Below are the code and all the weights of a small trained network. Each question names an input and a target symbol and asks about switching units off, where a switched-off unit gives its printed mean instead of its output.

import numpy as np


def w(rows, s, z=0):
    codes = np.array(rows[::2]) - 128.0
    scale = np.full(codes.shape[1], s)
    scale[-1] = z or s
    return codes * scale


def f(y):
    return np.maximum(y, 0)


def softmax(a):
    e = np.exp(a - a.max(-1, keepdims=True))
    return e / e.sum(-1, keepdims=True)


def log_softmax(a):
    a = a - a.max(-1, keepdims=True)
    return a - np.log(np.exp(a).sum(-1, keepdims=True))


def net(x, mask):
    ids = ['αεζημστψ'.index(c) for c in x.split()]
    T = len(ids)
    res = E[ids] + P[:T]
    q, k, v = (res @ M[0].T for M in (Q, K, V))
    z = softmax(np.where(np.tri(T) > 0, q @ k.T / 4**0.5, -1e9)) @ v
    res = res + np.where(mask[0], z, O[0][:, -1]) @ O[0][:, :-1]
    y = f(res @ A[0][:, :-1].T + A[0][:, -1])
    res = res + np.where(mask[1:13], y, B[0][:, -1]) @ B[0][:, :-1]
    return log_softmax(res[-1] @ U[:, :-1].T + U[:, -1])


Q, K, V, O, A, B = {}, {}, {}, {}, {}, {}
E = w([
[79,155,134,115,145,40,146],'α',
[156,80,87,213,253,166,74],'ε',
[135,157,9,145,95,49,63],'ζ',
[187,174,18,102,166,115,153],'η',
[184,244,122,91,128,192,173],'μ',
[164,68,137,134,137,240,140],'σ',
[173,186,109,213,88,110,126],'τ',
[124,157,206,231,202,220,65],'ψ',
],0.015)
P = w([
[204,123,185,159,156,3,168],'0',
[27,156,59,181,136,115,209],'1',
[203,113,195,133,117,70,149],'2',
[33,147,54,187,121,151,186],'3',
[193,105,186,113,99,108,108],'4',
[35,141,39,199,106,190,161],'5',
[183,103,177,92,82,150,65],'6',
[47,144,39,200,102,242,166],'7',
],0.011)
Q[0] = w([
[134,128,226,79,110,145,150],'h1',
[95,228,104,210,205,179,119],'h1',
[65,168,78,241,41,114,101],'h1',
[141,132,204,111,131,6,38],'h1',
],0.024)
K[0] = w([
[112,204,180,93,123,115,187],'h1',
[130,56,173,202,200,212,150],'h1',
[114,61,149,195,44,165,59],'h1',
[89,143,148,173,97,4,194],'h1',
],0.027)
V[0] = w([
[132,141,128,169,22,77,224],'h1',
[160,5,59,102,171,129,186],'h1',
[176,184,85,157,188,129,155],'h1',
[181,124,87,97,6,155,103],'h1',
],0.011)
O[0] = w([
[54,139,211,139,55,78,94,123],'h1',
[117,8,40,31,173,65,168,123],'h1',
[120,131,153,162,159,182,46,254],'h1',
[80,143,179,143,122,36,132,59],'h1',
],0.011,0.0083)
A[0] = w([
[176,90,146,69,126,83,89,217],'n1',
[52,120,142,71,133,187,102,65],'n2',
[114,109,114,152,142,136,187,64],'n3',
[133,129,154,149,189,78,104,255],'n4',
[125,135,135,131,130,127,80,10],'n5',
[67,119,105,125,74,144,187,131],'n6',
[180,174,98,143,134,95,153,146],'n7',
[117,131,116,123,120,162,169,18],'n8',
[124,103,92,138,91,115,162,147],'n9',
[188,122,120,115,142,127,114,75],'n10',
[250,122,165,127,114,77,176,54],'n11',
[139,117,171,157,125,99,141,86],'n12',
],0.018,0.0046)
B[0] = w([
[162,223,173,164,70,254,123,208],'n1',
[128,184,196,161,227,77,174,217],'n2',
[122,193,132,45,75,142,119,232],'n3',
[135,51,114,138,199,61,116,230],'n4',
[158,83,25,93,44,85,110,220],'n5',
[124,49,130,170,34,161,239,202],'n6',
[127,103,167,169,179,153,126,213],'n7',
[85,72,56,115,94,88,87,206],'n8',
[185,157,100,91,169,69,70,206],'n9',
[68,149,190,106,97,63,156,255],'n10',
[131,41,60,193,224,23,57,163],'n11',
[117,172,176,71,181,242,191,204],'n12',
],0.014,0.0088)
U = w([
[60,57,127,154,75,55,95,70],'α',
[179,8,192,122,226,85,136,254],'ε',
[202,93,86,124,117,103,228,97],'ζ',
[96,96,196,84,3,131,79,198],'η',
[42,113,105,86,132,85,96,38],'μ',
[82,101,60,173,139,169,146,41],'σ',
[114,207,146,132,59,47,136,61],'τ',
[58,82,149,167,125,77,190,8],'ψ',
],0.0059,0.0038)

Each question gives the input, a string of symbols that net reads in full, and the target symbol t.
The units are the heads (4 rows each of Q, K, V and O) and the neurons (one row each of A and B). Each row of codes is followed by its name. A weight is (code - 128) times the scale printed after its matrix; where a second scale follows, it is the last column's (O, A, B and U).
mask holds one flag per unit, heads first, then neurons. A switched-off unit (its flag False) gives its mean, the last column of its rows in O or B, instead of its output. The means were averaged over made-up inputs and are rounded, as every weight is.
A unit's drop is (log p(t) with every unit on - log p(t) with that unit switched off) / (log p(t) with every unit on - log p(t) with every unit switched off).
The circuit of an input: a set's keep is (log p(t) with only the set's units on - log p(t) with every unit switched off) / (log p(t) with every unit on - log p(t) with every unit switched off). Starting from the 12 units with the biggest drops (on a tie, the unit counted first), units are removed one at a time, each time the one whose removal leaves the highest keep (on an exact tie, the one counted first), for as long as the keep stays at least 0.8.
circuit, biggest first: the units of the circuit, biggest drop first
unit that matters most: the unit with the biggest drop
top k neurons: the k neurons with the biggest drops, biggest first
drop when u is switched off: that unit's drop, to one decimal
input μ α ε η ε α α, target τ: circuit, biggest first : (n2, h1, n4)
input μ μ α η η α μ, target τ: circuit, biggest first : (n2, h1)
input ψ ψ μ σ α η, target ζ: top 2 neurons : (n6, n9)
input σ μ τ α, target ζ: circuit, biggest first : (h1, n6, n10)
input μ ψ σ μ ζ, target ε: circuit, biggest first : (h1, n4, n12)
input μ η τ τ α α, target ψ: circuit, biggest first : (h1, n2, n6, n3)
input α σ ζ η μ η σ α, target ζ: circuit, biggest first : (h1, n6)
input μ ε ε, target η: circuit, biggest first : (h1, n10, n1, n2)
input μ α ζ, target ε: top 4 neurons : (n4, n3, n12, n10)
input σ ε τ τ η ψ ε μ, target μ: circuit, biggest first : (h1, n8, n10, n3)
input ε μ α σ τ, target ε: top 4 neurons : (n4, n12, n11, n3)
input α τ τ σ μ, target ε: unit that matters most : n11
input μ μ η ψ ψ, target η: top 3 neurons : (n10, n2, n4)
input ε ζ ζ, target η: top 3 neurons : (n1, n2, n11)
input σ ψ ψ, target η: top neuron : (n10)
input μ μ ε ψ ε, target η: top 4 neurons : (n10, n1, n2, n3)
input μ ζ μ μ, target τ: circuit, biggest first : (h1, n2)
input ζ τ ε μ σ η μ η, target ζ: circuit, biggest first : (h1, n6)
input α σ ε α η η, target μ: top 3 neurons : (n10, n3, n8)
input μ ζ η μ μ α, target ψ: top 3 neurons : (n6, n2, n3)
input τ ψ η μ τ α, target σ: circuit, biggest first : (h1)
input η α ψ μ μ ε, target μ: top 2 neurons : (n10, n3)
input ψ ψ ε μ ψ μ, target σ: top 2 neurons : (n7, n8)
input μ α α τ τ η, target ε: drop when h1 is switched off : 1.0
input μ α μ σ α τ, target ζ: drop when h1 is switched off : 1.0
input μ ε μ σ α μ, target ζ: drop when n6 is switched off : 0.7
input η α ζ ζ, target α: drop when h1 is switched off : 1.0
